Below are the code and all the weights of a small trained network. Each question names an input and a target symbol and asks about switching units off, where a switched-off unit gives its printed mean instead of its output.

import numpy as np


def w(rows, s, z=0):
    codes = np.array(rows[::2]) - 128.0
    scale = np.full(codes.shape[1], s)
    scale[-1] = z or s
    return codes * scale


def f(y):
    return y / 2 * (1 + np.tanh(0.7978845608 * (y + 0.044715 * y**3)))


def softmax(a):
    e = np.exp(a - a.max(-1, keepdims=True))
    return e / e.sum(-1, keepdims=True)


def log_softmax(a):
    a = a - a.max(-1, keepdims=True)
    return a - np.log(np.exp(a).sum(-1, keepdims=True))


def net(x, mask):
    ids = ['αβγδεζηθλμξπστψω'.index(c) for c in x.split()]
    T = len(ids)
    res = E[ids] + P[:T]
    u = 0
    for l in range(3):
        q, k, v = (res @ M[l].T for M in (Q, K, V))
        z = softmax(np.where(np.tri(T) > 0, q @ k.T / 2**0.5, -1e9)) @ v
        res = res + np.where(mask[u], z, O[l][:, -1]) @ O[l][:, :-1]
        u += 1
        y = f(res @ A[l][:, :-1].T + A[l][:, -1])
        res = res + np.where(mask[u : u + 8], y, B[l][:, -1]) @ B[l][:, :-1]
        u += 8
    return log_softmax(res[-1] @ U[:, :-1].T + U[:, -1])


Q, K, V, O, A, B = {}, {}, {}, {}, {}, {}
E = w([
[62,168,183],'α',
[102,141,201],'β',
[114,92,165],'γ',
[173,85,54],'δ',
[241,95,226],'ε',
[72,151,206],'ζ',
[110,170,152],'η',
[155,189,88],'θ',
[111,64,207],'λ',
[121,168,165],'μ',
[154,125,78],'ξ',
[133,113,96],'π',
[134,56,254],'σ',
[134,138,53],'τ',
[147,187,144],'ψ',
[229,201,177],'ω',
],0.018)
P = w([
[110,141,3],'0',
[173,169,221],'1',
[165,159,241],'2',
[171,189,250],'3',
[169,163,164],'4',
[201,132,150],'5',
[191,104,122],'6',
[143,161,175],'7',
[163,119,143],'8',
[130,182,254],'9',
],0.0072)
Q[0] = w([
[234,237,2],'0.h1',
[164,220,193],'0.h1',
],0.0093)
K[0] = w([
[255,191,140],'0.h1',
[88,190,169],'0.h1',
],0.0085)
V[0] = w([
[208,104,143],'0.h1',
[159,2,15],'0.h1',
],0.0065)
O[0] = w([
[179,127,170,135],'0.h1',
[40,210,255,2],'0.h1',
],0.0094,0.0097)
A[0] = w([
[168,181,118,140],'0.n1',
[160,160,158,203],'0.n2',
[91,209,99,24],'0.n3',
[97,86,232,198],'0.n4',
[145,103,254,252],'0.n5',
[96,157,150,194],'0.n6',
[99,190,154,41],'0.n7',
[65,152,73,73],'0.n8',
],0.012,0.003)
B[0] = w([
[29,33,190,228],'0.n1',
[101,44,6,214],'0.n2',
[43,203,55,117],'0.n3',
[168,148,119,171],'0.n4',
[68,199,3,254],'0.n5',
[175,126,138,111],'0.n6',
[109,152,185,107],'0.n7',
[146,176,41,130],'0.n8',
],0.0066,0.0043)
Q[1] = w([
[43,119,246],'1.h1',
[163,178,182],'1.h1',
],0.012)
K[1] = w([
[173,212,1],'1.h1',
[131,190,26],'1.h1',
],0.0096)
V[1] = w([
[81,254,102],'1.h1',
[175,76,252],'1.h1',
],0.0086)
O[1] = w([
[66,185,175,2],'1.h1',
[197,248,73,73],'1.h1',
],0.013,0.0056)
A[1] = w([
[92,63,171,96],'1.n1',
[217,68,115,105],'1.n2',
[204,145,82,87],'1.n3',
[49,254,98,114],'1.n4',
[115,225,129,58],'1.n5',
[101,148,73,255],'1.n6',
[28,162,207,120],'1.n7',
[141,99,27,133],'1.n8',
],0.0078,0.0061)
B[1] = w([
[50,120,96,139],'1.n1',
[93,166,123,250],'1.n2',
[97,96,142,194],'1.n3',
[151,149,146,132],'1.n4',
[121,145,85,124],'1.n5',
[207,12,178,171],'1.n6',
[133,137,168,149],'1.n7',
[137,148,154,233],'1.n8',
],0.011,0.015)
Q[2] = w([
[99,1,105],'2.h1',
[98,254,81],'2.h1',
],0.0087)
K[2] = w([
[2,148,154],'2.h1',
[253,187,61],'2.h1',
],0.0091)
V[2] = w([
[118,217,255],'2.h1',
[64,57,234],'2.h1',
],0.008)
O[2] = w([
[225,193,255,147],'2.h1',
[188,217,58,252],'2.h1',
],0.0084,0.041)
A[2] = w([
[145,172,159,211],'2.n1',
[32,154,132,227],'2.n2',
[155,218,2,69],'2.n3',
[142,103,22,84],'2.n4',
[119,126,158,254],'2.n5',
[193,142,140,60],'2.n6',
[202,78,240,34],'2.n7',
[111,125,74,76],'2.n8',
],0.0087,0.0082)
B[2] = w([
[150,66,67,171],'2.n1',
[203,172,115,133],'2.n2',
[98,127,174,253],'2.n3',
[98,134,97,187],'2.n4',
[237,22,117,132],'2.n5',
[73,103,140,178],'2.n6',
[1,78,166,147],'2.n7',
[100,158,242,144],'2.n8',
],0.011,0.041)
U = w([
[118,117,132,36],'α',
[131,120,117,243],'β',
[200,77,116,206],'γ',
[145,85,164,188],'δ',
[148,63,101,131],'ε',
[153,138,118,184],'ζ',
[92,115,109,182],'η',
[142,110,108,186],'θ',
[74,238,145,51],'λ',
[122,175,210,6],'μ',
[127,16,91,72],'ξ',
[4,93,126,31],'π',
[211,163,128,49],'σ',
[190,104,105,175],'τ',
[59,70,177,2],'ψ',
[148,85,158,158],'ω',
],0.011,0.0053)

Each question gives the input, a string of symbols that net reads in full, and the target symbol t.
The units are the heads (2 rows each of Q, K, V and O) and the neurons (one row each of A and B). Each row of codes is followed by its name. A weight is (code - 128) times the scale printed after its matrix; where a second scale follows, it is the last column's (O, A, B and U).
mask holds one flag per unit, layer by layer, with each layer's heads first. A switched-off unit (its flag False) gives its mean, the last column of its rows in O or B, instead of its output. The means were averaged over made-up inputs and are rounded, as every weight is.
A unit's drop is (log p(t) with every unit on - log p(t) with that unit switched off) / (log p(t) with every unit on - log p(t) with every unit switched off).
The circuit of an input: a set's keep is (log p(t) with only the set's units on - log p(t) with every unit switched off) / (log p(t) with every unit on - log p(t) with every unit switched off). Starting from the 12 units with the biggest drops (on a tie, the unit counted first), units are removed one at a time, each time the one whose removal leaves the highest keep (on an exact tie, the one counted first), for as long as the keep stays at least 0.8.
units of the circuit, in order: the units of the circuit, biggest drop first
most important unit: the unit with the biggest drop
top k neurons: the k neurons with the biggest drops, biggest first
top k neurons in layer l: the k neurons of layer l with the biggest drops, biggest first
input ω γ π α β θ α, target ξ: top 2 neurons : (2.n3, 0.n1)
input ω τ ω α δ τ α ω, target ξ: units of the circuit, in order : (2.h1, 0.h1)
input α ζ τ α θ ζ ω η, target λ: top 2 neurons : (1.n1, 2.n3)
input τ α γ α α, target μ: top 4 neurons : (1.n7, 2.n7, 0.n3, 2.n3)
input θ α ε α ω, target σ: most important unit : 0.h1
input α ε θ ε α α, target λ: top 2 neurons : (1.n1, 0.n8)
input δ α ε ε, target ψ: top 2 neurons : (2.n7, 2.n6)
input ε ε α ζ μ, target π: top 2 neurons : (0.n5, 0.n2)
input ω ε β γ, target ξ: units of the circuit, in order : (2.h1, 2.n3)
input ω α ω α, target ξ: units of the circuit, in order : (2.h1, 2.n3, 0.h1)
input ω α θ α θ α ζ ζ π λ, target ξ: units of the circuit, in order : (2.h1, 0.h1, 1.h1)
input α θ α ε θ, target λ: top 4 neurons in layer 1 : (1.n1, 1.n8, 1.n2, 1.n6)
input γ θ ξ ω τ, target γ: units of the circuit, in order : (0.h1, 1.n6)
input ε α ζ τ, target π: units of the circuit, in order : (2.h1)
input τ ω δ α τ ε, target μ: top 2 neurons : (1.n7, 2.n7)
input ε α ε α ξ ε δ α θ ζ, target π: top 3 neurons : (0.n2, 0.n5, 1.n2)
input α θ α σ ω ζ ω ξ α, target λ: top 3 neurons : (1.n1, 2.n3, 0.n8)
input γ α ζ θ μ θ, target γ: top 3 neurons : (0.n2, 2.n3, 2.n4)
input α α ω, target λ: top 3 neurons in layer 1 : (1.n2, 1.n1, 1.n6)
input α ξ ω α β μ α α π, target λ: top 3 neurons in layer 1 : (1.n1, 1.n2, 1.n8)
input δ ζ ω ψ ε ψ τ ε τ δ, target ψ: top 2 neurons in layer 1 : (1.n7, 1.n4)
input ε α α, target π: most important unit : 2.h1
input ε α ω, target π: top 3 neurons : (0.n5, 0.n2, 1.n2)
input γ η θ α ξ, target γ: top 2 neurons : (0.n2, 2.n3)
input τ α α γ β α γ α ω, target μ: top 2 neurons in layer 2 : (2.n7, 2.n3)
